Here is a tiny trained network, its code and every weight. The questions are about switching its units off for an input and a class, where a switched-off unit gives its printed mean instead of its output.

import numpy as np


def w(rows, s, z=0):
    codes = np.array(rows[::2]) - 128.0
    scale = np.full(codes.shape[1], s)
    scale[-1] = z or s
    return codes * scale


def f(y):
    return y / 2 * (1 + np.tanh(0.7978845608 * (y + 0.044715 * y**3)))


def log_softmax(a):
    a = a - a.max(-1, keepdims=True)
    return a - np.log(np.exp(a).sum(-1, keepdims=True))


def net(x, mask):
    res = np.array(x, float).reshape(1, 3) / 4 @ E
    y = f(res @ A[0][:, :-1].T + A[0][:, -1])
    res = res + np.where(mask, y, B[0][:, -1]) @ B[0][:, :-1]
    return log_softmax(res[-1] @ U[:, :-1].T + U[:, -1])


A, B = {}, {}
E = w([
[143,144,130,155,213,86,88,115,2,122,169,193],'x0',
[5,71,118,49,77,131,86,136,163,126,163,98],'x1',
[208,155,110,58,189,56,65,183,175,80,151,201],'x2',
],0.0097)
A[0] = w([
[97,134,117,122,127,132,139,134,117,146,124,125,136],'n0',
[72,114,130,127,87,154,154,149,151,124,118,84,132],'n1',
[142,134,138,106,123,160,140,123,121,141,119,145,167],'n2',
[124,93,128,143,137,107,146,146,141,113,147,140,64],'n3',
[205,117,130,162,130,128,160,132,139,124,124,115,89],'n4',
[154,111,122,93,142,127,125,136,164,131,133,138,160],'n5',
[73,149,128,94,137,132,100,135,116,104,141,152,142],'n6',
[92,123,129,73,155,113,83,134,110,124,145,151,195],'n7',
[221,134,129,152,123,138,160,124,203,130,110,124,153],'n8',
[95,150,131,122,108,131,128,123,148,131,125,130,46],'n9',
[131,124,124,160,74,158,179,118,168,143,104,83,187],'n10',
[116,147,129,138,128,126,124,153,138,110,135,110,146],'n11',
[69,102,135,90,99,124,111,135,233,121,137,129,198],'n12',
[106,107,121,90,151,112,107,125,123,128,117,118,109],'n13',
[52,117,135,147,105,142,136,125,69,126,136,100,134],'n14',
[136,132,116,113,140,128,128,146,89,118,124,123,117],'n15',
[139,122,128,109,157,132,106,136,99,141,110,155,3],'n16',
[140,130,148,102,106,130,125,129,106,119,123,114,87],'n17',
[161,132,125,150,157,119,126,131,58,127,136,143,78],'n18',
[140,162,99,102,106,158,110,118,104,146,110,130,136],'n19',
[132,104,131,125,119,129,121,141,107,127,143,120,46],'n20',
[120,112,111,150,141,120,178,123,122,118,143,124,21],'n21',
[60,118,129,50,139,94,62,139,165,121,155,162,142],'n22',
[112,152,129,124,117,105,125,121,125,133,138,123,72],'n23',
[211,134,135,104,160,113,111,145,189,111,137,153,144],'n24',
[8,119,127,126,58,162,152,117,168,142,121,81,192],'n25',
[155,142,118,148,93,117,120,131,133,146,117,131,62],'n26',
[204,132,122,94,165,105,100,138,156,122,132,161,136],'n27',
[70,127,115,68,86,122,105,139,231,127,129,102,156],'n28',
],0.015,0.0038)
B[0] = w([
[101,117,160,120,111,111,121,140,115,148,127,134,140],'n0',
[164,124,140,157,146,125,135,125,141,83,179,140,196],'n1',
[131,154,122,150,112,122,142,133,140,148,116,127,134],'n2',
[153,124,95,114,139,151,93,103,130,118,159,139,127],'n3',
[128,191,145,89,112,136,141,127,151,128,130,114,164],'n4',
[132,151,124,121,112,147,129,140,123,141,111,111,159],'n5',
[151,102,137,102,125,91,104,139,126,154,125,122,159],'n6',
[119,93,126,137,121,46,132,131,127,134,127,122,178],'n7',
[152,206,112,85,139,99,89,153,181,97,130,133,182],'n8',
[155,79,113,104,139,167,133,144,138,57,147,147,140],'n9',
[126,219,149,184,129,154,180,105,105,107,155,139,197],'n10',
[137,126,115,121,139,158,119,131,128,141,145,124,132],'n11',
[109,179,142,111,120,198,156,129,194,112,113,121,217],'n12',
[144,116,122,98,129,115,98,125,125,124,119,121,146],'n13',
[106,77,94,152,126,135,110,124,64,156,104,136,184],'n14',
[100,138,155,163,86,89,173,135,146,128,101,131,142],'n15',
[173,102,105,151,157,165,104,91,116,88,154,121,147],'n16',
[135,117,122,117,131,136,117,119,128,119,138,127,126],'n17',
[111,116,146,199,125,174,189,107,143,125,144,125,184],'n18',
[124,131,139,125,120,129,135,126,134,126,119,146,129],'n19',
[164,98,132,104,144,164,78,133,93,109,143,133,126],'n20',
[156,85,136,66,166,199,91,127,82,78,134,136,130],'n21',
[120,109,79,73,131,98,72,174,131,138,116,137,205],'n22',
[168,97,100,122,134,149,120,125,112,102,115,129,126],'n23',
[105,135,114,99,135,93,102,119,51,161,110,147,203],'n24',
[158,52,143,167,133,13,161,132,223,103,168,119,250],'n25',
[155,114,114,87,156,173,99,114,124,102,141,124,131],'n26',
[140,146,110,112,120,6,89,158,103,106,142,127,205],'n27',
[140,152,159,112,127,230,133,114,194,156,114,105,224],'n28',
],0.024,0.021)
U = w([
[135,124,134,188,132,91,144,98,85,112,163,184,200],'0',
[163,99,114,74,148,180,88,125,97,107,154,134,4],'1',
[115,48,87,125,110,76,80,150,119,161,125,163,146],'2',
[58,149,154,159,92,254,154,82,70,186,69,150,198],'3',
[155,161,194,141,101,215,175,109,213,107,137,112,190],'4',
[146,217,75,33,98,130,48,182,122,153,65,157,116],'5',
[143,104,90,110,142,245,52,115,121,108,93,149,6],'6',
],0.0076,0.0026)

Each question gives the input, the list of numbers given to net, and the class t.
The units are the neurons (one row each of A and B). Each row of codes is followed by its name. A weight is (code - 128) times the scale printed after its matrix; where a second scale follows, it is the last column's (A, B and U).
mask holds one flag per neuron, in row order. A switched-off neuron (its flag False) gives its mean, the last column of its row in B, instead of its output. The means were averaged over made-up inputs and are rounded, as every weight is.
A unit's drop is (log p(t) with every unit on - log p(t) with that unit switched off) / (log p(t) with every unit on - log p(t) with every unit switched off).
The circuit of an input: a set's keep is (log p(t) with only the set's units on - log p(t) with every unit switched off) / (log p(t) with every unit on - log p(t) with every unit switched off). Starting from the 12 units with the biggest drops (on a tie, the unit counted first), units are removed one at a time, each time the one whose removal leaves the highest keep (on an exact tie, the one counted first), for as long as the keep stays at least 0.8.
circuit, biggest first: the units of the circuit, biggest drop first
most important unit: the unit with the biggest drop
k most important neurons: the k neurons with the biggest drops, biggest first
drop when u is switched off: that unit's drop, to one decimal
input [3,8,-7], class 2: circuit, biggest first : (n14)
input [1,-2,-2], class 3: circuit, biggest first : (n25; n27)
input [2,6,-6], class 2: 2 most important neurons : (n14; n25)
input [4,3,7], class 2: 2 most important neurons : (n7; n8)
input [3,-4,0], class 0: 4 most important neurons : (n28; n12; n18; n22)
input [4,-3,7], class 2: 2 most important neurons : (n12; n18)
input [2,-4,0], class 0: 4 most important neurons : (n28; n12; n22; n18)
input [6,3,-7], class 2: 2 most important neurons : (n10; n14)
input [4,-3,-2], class 3: 2 most important neurons : (n25; n27)
input [4,-8,4], class 5: 2 most important neurons : (n25; n8)
input [3,5,-6], class 2: 3 most important neurons : (n14; n18; n25)
input [0,-8,-7], class 3: 2 most important neurons : (n25; n1)
input [2,3,-7], class 0: 2 most important neurons : (n22; n10)
input [7,2,1], class 2: most important unit : n10
input [6,3,-2], class 2: 2 most important neurons : (n10; n28)
input [2,-5,-7], class 3: drop when n25 is switched off : 0.3
input [-2,-3,-7], class 0: drop when n12 is switched off : 0.4
input [8,-4,-5], class 3: drop when n25 is switched off : 0.4
input [8,1,-5], class 3: drop when n27 is switched off : 0.1
